Where the symbols take the nodes:
c: PC->CQ, NR->NQ, JT->PC, GD->SM, JJ->GR, JL->TB, FF->DS, ZN->DR, DM->LL, QB->GD, PZ->NB, JM->PJ, JH->ML, ZL->QB, NB->ZN, ZF->DH, FP->DJ, CC->CM, MN->ZH, DH->TQ, TT->JH, NQ->GB, CJ->JT, SF->GM, TP->SF, MZ->TD, BL->ZM, ZQ->SG, NS->PB, NZ->CR, CT->PF, CG->HS, TQ->MP, SD->CT, LF->BL, DT->MZ, TB->JG, SG->NZ, QP->DM, GJ->TP, RJ->FZ, HF->ZT, LT->ZS, ZH->RR, DS->MM, LP->LF, HM->SL, RQ->DT, ML->MC, HS->HD, BT->CC, QL->FP, TL->HM, FS->NR, PF->LG, FC->BT, RR->DG, DQ->BG, BG->LT, FZ->TH, LL->SZ, PB->PP, PP->LS, DJ->MB, MM->NG, ZT->DD, TH->JZ, BR->CG, JG->HC, SL->SB, DD->SR, GR->JM
u: NR->BG, SB->SM, JL->HF, FF->NS, ZN->SL, DM->FP, NG->LS, GB->ZS, PZ->TL, JH->ZH, NB->HM, FP->JT, MN->FC, TT->MN, NQ->LT, MZ->TH, BL->MZ, ZQ->BR, NS->JJ, HC->SR, NZ->HS, CR->HD, CG->CT, LF->DT, DT->FZ, TD->JZ, TB->ZT, SG->CG, QP->QL, HF->ZF, LT->SF, ZH->BT, DS->PB, LP->RQ, HM->QB, RQ->RJ, ML->RR, HS->PF, QL->CJ, SZ->MB, TL->ZL, FS->DQ, SR->MP, DR->SB, RR->CC, LS->PJ, DQ->GJ, BG->TP, ZM->TD, DG->CM, LL->DJ, ZS->GM, PB->GR, PP->JM, DJ->PC, MM->PP, ZT->DH, MC->DG, BR->SD, JG->DD, SL->GD, HD->LG, MB->CQ, DD->TQ
f: PC->SF, NR->DM, JT->TP, GD->PF, SB->HD, JJ->RJ, JL->TT, FF->LP, ZN->NZ, DM->NR, NG->ZM, QB->CT, GB->SZ, PZ->ZQ, JM->TH, JH->TB, ZL->SD, NB->SG, ZF->FC, FP->BG, JZ->PJ, CC->TQ, MN->HF, DH->BT, TT->JL, NQ->LL, CJ->GJ, SF->PC, GM->CQ, CQ->GM, TP->JT, MZ->PP, BL->MM, ZQ->PZ, NS->RQ, HC->MC, NZ->ZN, CR->DR, CT->QB, CG->HM, PJ->JZ, TQ->CC, SD->ZL, LF->DS, DT->PB, TD->LS, TB->JH, SG->NB, QP->FS, GJ->CJ, RJ->JJ, HF->MN, LT->DJ, ZH->ZT, DS->LF, LP->FF, HM->CG, CM->MP, RQ->NS, ML->JG, HS->SL, BT->DH, QL->DQ, SZ->GB, SM->LG, TL->BR, FS->QP, PF->GD, SR->DG, DR->CR, FC->ZF, RR->DD, LS->TD, DQ->QL, BG->FP, LG->SM, ZM->NG, FZ->GR, DG->SR, LL->NQ, ZS->MB, PB->DT, PP->MZ, DJ->LT, MM->BL, ZT->ZH, TH->JM, MC->HC, MP->CM, BR->TL, JG->ML, SL->HS, HD->SB, MB->ZS, DD->RR, GR->FZ
e: PC->PF, NR->NB, JT->CT, GD->CC, SB->DG, JJ->GJ, JL->LP, FF->FS, ZN->ML, DM->SG, NG->GB, QB->BT, GB->DR, PZ->TT, JM->SF, JH->DS, ZL->FC, NB->JH, ZF->RJ, FP->CG, JZ->CQ, CC->JM, MN->NS, DH->FZ, TT->FF, NQ->ZN, CJ->SD, SF->GD, GM->SM, CQ->LG, TP->QB, MZ->DJ, BL->LL, ZQ->JL, NS->DQ, HC->ZM, NZ->JG, CR->HC, CT->DH, CG->ZT, PJ->GM, TQ->TH, SD->ZF, LF->DM, DT->FP, TD->MB, TB->LF, SG->TB, QP->ZQ, GJ->ZL, RJ->CJ, HF->RQ, LT->SL, ZH->PB, DS->NR, LP->QP, HM->ZH, CM->PJ, RQ->QL, ML->MM, HS->DD, BT->GR, QL->BR, SZ->CR, SM->CM, TL->MN, FS->PZ, PF->TQ, SR->TD, DR->MC, FC->JJ, RR->PP, LS->ZS, DQ->TL, BG->HM, LG->MP, ZM->SZ, FZ->JT, DG->LS, LL->NZ, ZS->SB, PB->BG, PP->LT, DJ->HS, MM->NQ, ZT->DT, TH->PC, MC->NG, MP->JZ, BR->HF, JG->BL, SL->RR, HD->SR, MB->HD, DD->MZ, GR->TP
x: PC->JT, NR->FS, JT->CJ, GD->QB, SB->SL, ZN->NB, DM->QP, NG->MM, QB->ZL, GB->NQ, JM->GR, JH->TT, NB->PZ, FP->QL, JZ->TH, CC->BT, DH->ZF, NQ->NR, SF->TP, GM->SF, CQ->PC, TP->GJ, MZ->DT, BL->LF, HC->JG, NZ->SG, CR->NZ, CT->SD, CG->BR, PJ->JM, TQ->DH, LF->LP, DT->RQ, TD->MZ, TB->JL, SG->ZQ, LT->BG, ZH->MN, DS->FF, HM->TL, CM->CC, ML->JH, HS->CG, BT->FC, SZ->LL, SM->GD, PF->CT, SR->DD, DR->ZN, RR->ZH, LS->PP, BG->DQ, LG->PF, ZM->BL, FZ->RJ, DG->RR, LL->DM, ZS->LT, PB->NS, PP->PB, DJ->FP, MM->DS, ZT->HF, TH->FZ, MC->ML, MP->TQ, JG->TB, SL->HM, HD->HS, MB->DJ, DD->ZT, GR->JJ
r: PC->TH, NR->DS, JT->FZ, GD->SF, SB->ZS, JJ->FC, JL->ZQ, FF->TT, ZN->NQ, DM->LF, NG->MC, QB->TP, GB->NG, PZ->FS, JM->CC, JH->NB, ZL->GJ, NB->NR, ZF->SD, FP->DT, JZ->MP, CC->GD, MN->TL, DH->CT, TT->PZ, NQ->MM, CJ->RJ, SF->JM, GM->PJ, CQ->JZ, TP->GR, MZ->DD, BL->JG, ZQ->QP, NS->MN, HC->CR, NZ->LL, CR->SZ, CT->JT, CG->FP, PJ->CM, TQ->PF, SD->CJ, LF->TB, DT->ZT, TD->SR, TB->SG, SG->DM, QP->LP, GJ->JJ, RJ->ZF, HF->BR, LT->PP, ZH->HM, DS->JH, LP->JL, HM->BG, CM->SM, RQ->HF, ML->ZN, HS->DJ, BT->QB, QL->RQ, SZ->ZM, SM->GM, TL->DQ, FS->FF, PF->PC, SR->HD, DR->GB, FC->ZL, RR->SL, LS->DG, DQ->NS, BG->PB, LG->CQ, ZM->HC, FZ->DH, DG->SB, LL->BL, ZS->LS, PB->ZH, PP->RR, DJ->MZ, MM->ML, ZT->CG, TH->TQ, MC->DR, MP->LG, BR->QL, JG->NZ, SL->LT, HD->MB, MB->TD, DD->HS, GR->BT

The rows follow the links: the fewer symbols apart two nodes are, the more alike their rows tend to be.

Known rows, each with its node:
[-14, -103, -35, -138, 82, -86, -175, -47, 163, -62, -35, 120, 63, -46, 90, 5, -150, 160, 32, -193, -143, 151, 7, -156, 100, -138, -44, -113, -114, -14, 7, 115, -268, -4, -39, -275, 128, 116, -28, 68, -155, -12, -112, 35, 30, 127, 13, 142, 142, 192, 28, 219] -> GM
[34, 88, -4, 42, -86, -92, 33, 125, -180, 178, 55, -107, -43, -2, -148, -149, 167, -71, 100, 45, 94, -32, 13, 140, -58, -14, -56, 37, 25, -170, -40, -174, 87, -83, 68, 243, -102, -202, 156, -175, 130, -20, 186, -114, 57, 21, 44, -101, -128, -229, -92, -184] -> ZQ
[28, 54, 3, -102, -169, 6, 203, 71, 11, 156, -23, -135, -44, -148, 29, -93, -237, -200, 128, -6, 144, -195, 33, -44, -181, 54, 34, -28, 6, 113, 143, 4, -143, 11, 164, -28, -166, -151, -25, 122, 87, -1, 63, -105, -5, 66, 76, 42, -125, -58, 119, 87] -> ZF
[-107, -135, -26, -173, 100, -7, -207, 22, 59, -38, -71, 56, -119, 30, -125, 128, -47, 119, -63, -133, -256, 44, 90, 70, 116, -79, 115, 10, -106, -216, 2, -18, -138, -70, -113, 52, 211, 120, 196, -52, -137, 55, -190, 88, 68, 87, 30, 130, 81, 134, -19, 54] -> SB
[-191, -48, -57, 270, 128, 34, 70, 53, -76, 72, -6, 71, 44, -96, 187, 54, 31, 60, -162, 90, 304, -74, -120, -9, 27, 79, -18, 56, 128, 179, 30, 98, 58, 136, -8, -16, -109, -81, -226, 107, -185, 133, -35, 55, -116, -156, -145, 71, -89, -23, -63, -70] -> MZ
[-129, -86, -33, 249, 280, -32, -58, 16, -212, 205, -8, 129, -24, -207, 111, -45, 104, 89, -109, 40, 173, 141, -90, -58, 44, -88, -14, -91, -91, 62, 13, 82, -123, 75, 4, -102, -137, -161, -159, -20, -167, 50, 28, 55, -19, -176, -33, -35, 16, -36, -186, -185] -> DJ
[113, 42, 63, 49, 31, 53, -230, -131, -17, -176, 147, 53, 75, 213, -69, -24, 327, 153, 40, 111, -104, 183, 41, -16, 126, -2, -90, 11, -47, -84, -223, -46, 203, 18, -119, -4, 81, 90, 123, -198, 135, -109, 94, 1, 22, 11, 43, -175, 137, -87, -65, -64] -> NR
[9, 129, -41, 173, -29, 1, 188, 73, -147, -6, 89, -101, 16, -16, -157, 79, 116, 38, -109, 168, 19, -157, 22, 235, -147, 129, 130, 113, 159, 74, -80, -226, 204, -57, 36, 207, -6, -73, 3, -54, 186, -53, 109, -54, 21, -68, -80, -74, -123, -130, -40, -163] -> TB
[-129, -20, -109, 108, 11, -142, 125, 171, -131, -4, -54, -10, -14, -124, -184, 213, 103, 147, -174, -8, 94, -92, -74, 234, -24, 58, 160, 177, 247, -129, -23, -138, 87, -15, -19, 287, -19, 28, 51, 5, -38, 46, -62, -65, -41, -14, -201, 191, -69, 61, -79, -63] -> HC
[62, -4, 6, 144, 65, -65, -26, -38, -131, 31, 74, -4, 155, -160, 46, -141, -172, 43, 109, 73, 0, 74, -63, -177, -159, -52, -31, -194, -145, 211, -13, 47, -184, -1, 125, -251, -150, -154, -227, 34, 73, -49, 74, -25, 65, -40, 52, -105, 28, -50, -50, 54] -> JT
[44, 11, -19, 122, -38, -140, -35, 108, -178, 145, 109, -36, 7, 43, 7, -166, 274, 53, 135, 33, 127, 35, -115, -35, -31, -20, -111, -26, 15, -137, -83, -17, 83, -27, 50, 123, -148, -143, 57, -136, 99, -24, 205, -129, 2, -37, -44, -73, -76, -263, -116, -160] -> QP
[85, 116, 43, -266, -249, 179, 116, 22, 197, -55, 38, -22, -142, 217, -20, -80, -27, -211, 142, 44, -44, -224, 71, -17, 54, 126, -64, 144, 19, -39, 136, 26, 54, -55, 29, 128, 7, 132, 204, 2, 80, 45, -9, -5, -27, 53, 156, -57, -64, -117, 130, -56] -> MN
[121, 50, 117, -225, -64, 100, -48, -122, 141, -82, -76, -55, 50, 7, -105, -5, -218, -193, 105, -3, -217, 21, 198, -72, -136, -56, -24, -180, -259, 49, -40, 13, -131, -90, -75, -136, 118, 58, 16, 56, 132, -109, -36, 62, 91, 98, 188, -101, 93, 116, 86, 181] -> QB
[-109, -94, -76, 181, 196, -111, 21, 127, -239, 143, -126, 27, -95, -249, -206, 96, -79, 175, -70, -72, -3, -46, -15, 134, -85, -89, 257, -10, -30, -144, 37, -29, -240, -131, -3, 85, 14, -137, 70, -40, -150, 76, -66, -14, 76, -64, -86, 212, -30, 17, -138, -38] -> HD

Each walk starts at a row. The symbols on each line, taken left to right, move it on to the next node.
Answer with the node's row; about right is enough.
[128, 21, 70, -240, -183, 128, 10, -87, 168, -112, 94, 22, -33, 266, 234, -168, 99, -138, 191, -13, 13, -158, -67, -153, 151, 73, -199, 60, 79, 6, 49, 147, 134, 37, 24, -90, -69, 171, 45, 2, -11, 38, 22, -26, -55, 68, 46, -41, 27, -220, 78, -13]
f e f c r r c f r
[-186, -67, 91, 227, 206, 56, 16, 34, -155, 236, -102, -33, -99, -243, -115, 110, -72, 14, -126, 118, 97, 74, 78, 145, -122, -97, 120, -79, -160, -17, 117, -119, -120, -32, 1, 94, -79, -210, 71, 33, -65, 76, -61, 108, 16, -168, 13, -37, -34, 102, -176, -182]
r u x e r e r r
[100, 50, 17, 142, -48, -97, 157, -18, -80, -18, 56, -22, 137, -138, 86, -42, -213, -83, 29, 25, 77, -113, -127, -121, -140, 7, -44, -66, -18, 325, 12, 93, -138, 33, 119, -181, -177, -83, -339, 141, 63, -49, 34, -18, -24, -37, 13, -12, -65, -56, 43, 79]
[117, 9, 32, -171, -59, 62, -125, -83, 125, -6, 75, 35, -127, 247, 86, -263, 106, -12, 228, -18, -31, 102, 13, -206, 105, -26, -172, -99, -148, -163, -12, 157, 35, -8, -39, -93, -2, 45, 179, -63, 35, -7, 88, 16, 75, 102, 170, -144, 65, -162, -19, -54]
f f c x f
[110, -17, -27, 64, -26, -126, 8, 14, -190, 161, 99, -35, -20, -14, 33, -279, 52, -2, 219, 18, 164, 21, -135, -162, -46, 9, -137, -134, -103, -43, -1, 146, -52, -47, 111, -87, -237, -216, 11, -82, 51, 35, 198, -122, 51, -35, 92, -95, 9, -286, -109, -173]
e f c r c r
[-81, -54, 81, -27, 51, 174, -119, -86, 199, -143, -35, 86, -18, 206, 257, 113, 98, -7, -129, 9, 13, 47, 13, -126, 241, 58, -95, 42, 97, 63, 97, 137, 110, 129, -123, -81, 86, 266, -64, 60, -129, 42, -127, 134, -126, -95, -56, 18, 45, 103, 121, 24]
[159, 88, 39, -11, -55, 160, -21, -169, 166, -296, 129, 21, 33, 229, 168, 0, 67, -80, -14, 115, -109, -105, -46, -132, 133, 130, -133, 77, 19, 200, -43, 133, 137, 32, -107, -175, 51, 270, -91, 31, 65, -37, -2, 46, -37, 20, 16, -61, 62, -127, 88, 59]
r u f c e e r c
[-16, -109, -165, 90, 25, -165, 88, 41, -39, -27, -66, 54, 135, -215, 139, 1, -205, 110, -28, -95, 125, -50, -150, -51, -53, -27, 49, -66, 123, 122, 82, 128, -219, 75, 11, -136, -98, -21, -234, 146, -165, 63, -86, -42, -55, -12, -147, 229, 1, 124, 41, 149]
f r r r e f r e x r
[-100, -84, 27, 90, 178, -80, -47, -16, -96, 90, -91, 65, 96, -222, 165, -18, -183, -38, -15, 7, 96, 129, -75, -170, -57, -115, -47, -154, -132, 174, 33, 69, -262, 85, 64, -196, -151, -178, -191, 113, -79, 12, 32, 52, -7, -67, 5, -22, 67, 126, -23, 46]
[-77, -124, 127, -50, 188, 209, -245, -139, 117, -38, 29, 162, -19, 108, 155, 47, 105, 60, -64, 37, -29, 217, 53, -85, 218, -98, -147, -108, -181, -8, -6, 71, 19, 65, -100, -168, 150, 136, 16, -48, -207, -4, -21, 165, -29, -92, 34, -100, 140, 112, 12, -32]
r r c e r r e
[-67, -45, -82, -113, -62, 110, 2, 19, 170, -123, -98, 25, -111, 59, -40, 241, -84, 81, -107, -88, -193, -150, 108, 107, 127, 52, 120, 131, 122, -86, 90, 40, -43, -38, -156, 78, 172, 272, 97, 22, -142, 79, -209, 66, -17, 45, -31, 176, 52, 178, 29, 121]
e e x r r f
[-170, -13, 26, 169, 77, 92, 199, 89, -65, 150, -128, 13, -24, -192, -16, 171, -105, -55, -256, 127, 163, -137, 26, 147, -74, 73, 171, 76, 113, 157, 145, -87, 8, 50, 56, 120, -41, -44, -94, 108, -92, 83, -95, 36, -18, -128, -48, 39, -161, 99, -20, -145]
[-175, -107, 126, -106, 133, 257, -142, -71, 183, 24, -175, 39, -83, 57, -136, 120, -2, -38, -111, 56, -126, 129, 249, 54, 49, -89, 13, -66, -183, -135, 9, -74, -70, -30, -119, 56, 212, 54, 230, -48, -135, 45, -85, 159, 8, -69, 170, -109, 67, 222, 9, -24]
e e x r r f
[43, 81, 53, 177, 52, 31, 59, 0, -243, 127, -8, -45, -14, -181, -237, -17, -88, -25, 22, 188, -75, -91, 59, 141, -201, -26, 108, -115, -192, 99, -14, -66, -86, -133, -21, 97, -109, -224, -3, -24, 147, -51, 74, -13, 142, -45, 146, -154, -41, -90, -86, -119]
f u x f r f c x
[112, -11, 99, -227, -85, 51, -97, -80, 142, 10, -6, 26, 13, 59, 131, -229, -93, -126, 276, -101, -88, 80, -15, -242, 13, -99, -128, -118, -251, -51, 37, 127, -147, 34, 17, -176, -52, -48, 50, 35, 21, 16, 38, 1, 44, 129, 178, -56, 131, -21, 92, 113]
[-133, -38, -5, 43, 97, -20, 97, 82, -22, 200, -177, -26, 71, -294, -10, 52, -262, -129, -1, -14, 80, 70, 41, 11, -139, -89, 61, -119, -214, 82, 93, -68, -254, -54, 67, -49, -75, -238, -58, 128, -42, 36, -60, 50, 54, -27, 48, -33, -55, 206, 4, 35]
x x e r c f c r
[-86, -37, 110, -140, 97, 90, -142, -146, 180, -42, -53, 95, 82, 9, 188, 19, -125, -22, -5, -48, -8, 228, 38, -206, 74, -87, -113, -148, -240, 49, 12, 108, -178, 79, -28, -287, 84, 80, -56, 75, -111, -17, -49, 128, -17, 13, 148, -76, 126, 203, 109, 131]
x r c c e r e e e
[-19, -36, -66, -213, -9, 29, 83, -36, 219, -108, -134, 16, 39, -86, -38, 177, -257, -68, -25, -143, -128, -92, 84, -48, 27, 4, 132, 51, 60, -11, 89, 51, -153, -33, -42, -83, 139, 154, -11, 163, -64, 42, -188, 51, 17, 98, -36, 197, 75, 247, 163, 266]
[21, 77, -78, 67, -95, -139, 78, 100, -79, 16, 133, -46, 9, 88, 48, -137, 284, -40, 126, 22, 227, -74, -194, 10, -7, 134, -80, 126, 248, 5, -55, 11, 194, 15, 80, 121, -185, -56, -17, -43, 64, -16, 119, -146, -70, -5, -114, -9, -103, -255, -115, -163]
c x c c f e r f r
[-197, 60, -4, 187, -1, 17, 35, 112, -123, 122, -31, -32, -39, -103, -90, 192, 172, -17, -179, 82, 171, -2, 15, 213, -46, 61, 114, 163, 215, 5, 37, -202, 201, 76, 4, 244, 10, -95, -6, -28, 1, 12, -16, 22, -56, -128, -140, 32, -171, 65, -48, -104]
f x f c f r r
[-103, -55, 124, 35, 126, 92, -196, -47, 49, -66, 19, 104, 11, 136, 98, 47, 345, 128, -122, 4, 38, 293, 42, 53, 201, -50, -127, 15, -8, -146, -147, -109, 184, 82, -150, 79, 127, 96, 99, -198, -37, -51, 10, 69, -40, -4, -60, -35, 82, 95, -43, -100]
[100, 45, 39, -84, -110, 38, 4, -176, 212, -176, 22, 35, 99, 68, 182, -38, -188, -123, 19, -4, -111, -44, 33, -187, -3, 44, -70, -34, -64, 237, 13, 136, -13, 18, -4, -311, 94, 184, -206, 91, 58, -107, 16, 10, -77, 88, 53, -94, 80, 51, 162, 211]
f r r e r r x r
[72, 40, -64, -32, -160, -62, 172, 65, -2, 93, 34, -1, 4, -35, 144, -199, -165, -127, 165, 4, 167, -148, -165, -204, -131, 60, -104, -40, 56, 206, 70, 120, -120, 17, 176, -144, -261, -69, -220, 124, 30, 74, 93, -70, -43, 8, 10, 42, -8, -126, 87, 87]
e c e e r
[67, 63, 48, 8, 48, -22, 125, -65, -106, 139, -9, -85, 67, -241, -130, -81, -288, -112, 59, 121, -38, -72, 97, -22, -277, -110, 52, -167, -232, 121, 57, 2, -205, -48, 101, -61, -77, -220, -98, 96, 174, -106, 21, 14, 136, -24, 147, -128, 17, 56, -10, 81]
